Each row is followed by its tier, which names the range that a hidden value of the row falls in. A new part has a new value, new ranges and new names.
[  0   2   2   1  -1   0  -5   0  -1  -4  -2  -5   7  17 -30  -2  -2   0
  -3   7   5   3  -3   1  -1  -3  -1  -5   2   5   4  -3  12   9  -6   4]  <32>
[ -1   1   1   3  -1   0  -6   5   1  -7  -2  -5   8  14 -40   3  -2   2
  -2   6   5   7  -1   1  -3  -4   0 -10   2   7   4  -5  15   8  -4   3]  <32>
[  0   2   1   2  -1   0  -7   4   0  -6  -2  -6   9  21 -35   3  -3   0
  -4   6   6   4  -8   6  -3  -3   0 -11   1   8   4  -4  13   8  -5  -1]  <32>
[ -2   3  -1   1  -1  -1 -10   7  -1  -8  -3  -5   9  21 -40   4  -2   4
  -4   4   4   7 -11  -1  -3  -3   2 -13   3   7   2  -3  16   7  -4  -2]  <32>
[  7  -1   2  -6  -4  -8  -6   5   4  -1  -1  -4   2  -3 -35   8   2  -8
  -6   7   5  -5 -30  14  -6   4   3 -10   3   1   2   6 -12  -4   1 -29]  <30>
[  8  -1   3  -4  -3  -7  -1  -3   5   5   0  -2  -4  -8 -20   3   4 -11
  -1   5   3  -9 -28  13  -4   6   3  -3   3  -4   1   5 -18  -5   2 -27]  <33>
[  0   2   2   1  -1   1  -7   0  -1  -7  -2  -4   4  15 -28   1   0   0
  -2   4   3   4 -10  -2  -1  -2   1  -7   3   5   1  -2  12   8  -3   6]  <38>
[  2   1   2  -2  -2  -4  -7   3   0  -3  -2  -4   4   9 -34   7   1  -4
  -5   6   4   2 -16   4  -2   0   2  -9   3   6   1   0   2   3  -2 -10]  <38>
[ -3   3   3   6   1   5  -4  -3  -2  -4  -2  -4   2  18 -13  -6  -1   4
   2   4   0   7   2  -5   1  -5   0  -4   2   4   2  -7  16   9  -4  18]  <32>
[ -6   3  11  16   1  21   9 -30  -5   5   0  -4  -8  12  47 -30  -1   2
   9   9  -3  -4  50 -13   5  -7  -9  18  -4   1   2 -12  17  16  -6  51]  <24>
[  4   0   3  -1  -3  -4  -4  -4   1   0  -1  -3   2   3 -11   2   2  -7
  -5   6   3  -4 -14   7  -2   2   0  -8   3   3   2   1  -4  -1  -1  -9]  <30>
[  7   0   4  -4  -3  -7  -2  -2   4   3   0  -3  -2  -6 -21   4   3  -9
  -4   5   3  -8 -23  13  -4   5   3  -3   3  -1   1   5 -11  -4   1 -23]  <33>
[  8  -1   4  -4  -3  -8  -1  -2   4   4  -1  -1  -4  -8 -19   3   4 -10
  -3   5   2  -9 -31  13  -4   6   3  -2   5  -3   0   5 -16  -6   2 -26]  <33>
[ -5   3   6  11   1  13   2 -13  -4  -1  -2  -4   1  15  10 -16  -1   5
   4   5   1   2  28  -8   1  -6  -4   6  -2   3   3 -11  16  12  -6  34]  <24>
[ -3   4   0   4   0   2  -8   5  -1  -6  -2  -5   7  19 -27  -1  -2   6
  -1   4   3   8  -1  -4  -2  -5   0  -9   2   8   3  -5  19  10  -5   4]  <32>
[  4   0   4   0  -2  -1  -3  -7   1   1  -1  -3   0  -6 -22   1   2  -8
  -3   5   3  -6  -9   7  -2   2   1  -5   2   2   2   1  -3   1  -2  -2]  <30>
[ -3   2   3   5   0   3  -3  -2  -1  -5  -2  -6   5  20 -12  -4  -2   3
   0   5   3   4   4  -3   0  -4  -1  -5   1   6   3  -6  15   9  -5  14]  <32>
[  2   1   3  -3  -2  -3  -5   1   0  -2  -2  -3   4  11 -32   5   0  -4
  -5   6   4  -2  -8   6  -2   0   2  -9   3   5   2   1  -2   3  -2  -4]  <30>
[ -1   3   0  -2  -1  -3 -10  10  -1  -4  -3  -3   3  15 -32   8   1   2
  -6   2   1   6 -16  -3  -1  -3   4 -13   4   5   0  -2  12   6  -2   0]  <38>
[ -4   3   2   7  -1   6  -6   0  -2  -5  -2  -5   4  20 -11  -5  -2   7
   1   5   3   8   7  -7  -1  -6  -1  -6   0   7   2  -7  23  12  -6  19]  <24>
[  5   0   2  -5  -3  -7  -5   2   3  -1  -1  -2   2   1 -39   7   3  -7
  -6   6   3  -3 -22  10  -4   3   4  -8   2   2   1   4  -6  -1   1 -19]  <30>
[ -2   2   2   2   0   2  -5  -1  -2  -5  -2  -5   5  16 -21   0  -1   2
  -1   5   2   4  -1  -3  -1  -4   0  -5   2   5   2  -4  13  10  -4  10]  <32>
[  3   2  -2  -6  -2  -8 -15  12   1  -6  -3  -2   6   7 -49  14   2  -1
  -6   2   2   7 -35   4  -3  -1   8 -21   4   7  -1   2   9   3   1 -12]  <30>
[  3   1   3   0  -2  -2  -6  -5   0  -1  -1  -3   0  11 -20   0   1  -7
  -3   6   3  -2  -5   4  -1  -2   1  -5   1   3   2  -1   2   4  -1  -2]  <30>
[  8  -1   1  -6  -3 -12  -3   8   6   2  -1  -2   2  -2 -31  12   3  -9
  -9   5   4  -7 -41  18  -7   6   4 -10   4   0   2   7 -14  -7   1 -35]  <33>
[  1   1   2  -3  -3  -5  -8   4   1  -5  -2  -4   6  13 -44   8   0  -3
  -6   6   4   2 -20   7  -4   1   2 -14   3   7   3   1   4   3  -3  -6]  <38>
[  6   0   2  -6  -3  -3  -5   3   4   0  -1  -2   1  -1 -28   7   3  -7
  -6   5   3  -5 -21  13  -4   4   4 -10   3   1   1   7  -7  -1   1 -20]  <30>
[ -4   3   3   8   0   5  -5   0  -2  -6  -2  -5   5  20 -23  -5  -3   7
   1   5   3   7  10  -4  -1  -6  -1  -5   0   6   3  -6  24   9  -5  11]  <32>
[ -4   3   2   6  -1   7  -5  -1  -2  -7  -2  -4   1  19 -18  -8  -3  10
   4   7   1   8  15  -7  -1  -6  -1  -5  -1   8   3 -11  22  12  -4  18]  <24>
[ -1   2   2   2   1   1  -4   1   0  -6  -2  -5   6  17 -24   2  -1   0
  -2   6   5   1  -7   0  -2  -2  -1  -7   3   6   3  -3  10   8  -5   3]  <38>
[ -3   3   3   6   0   5  -2  -3  -2  -4  -2  -5   4  17 -16  -7  -2   2
   1   6   3   3  11  -4  -1  -5  -2  -1   0   4   3  -6  17  11  -6  15]  <32>
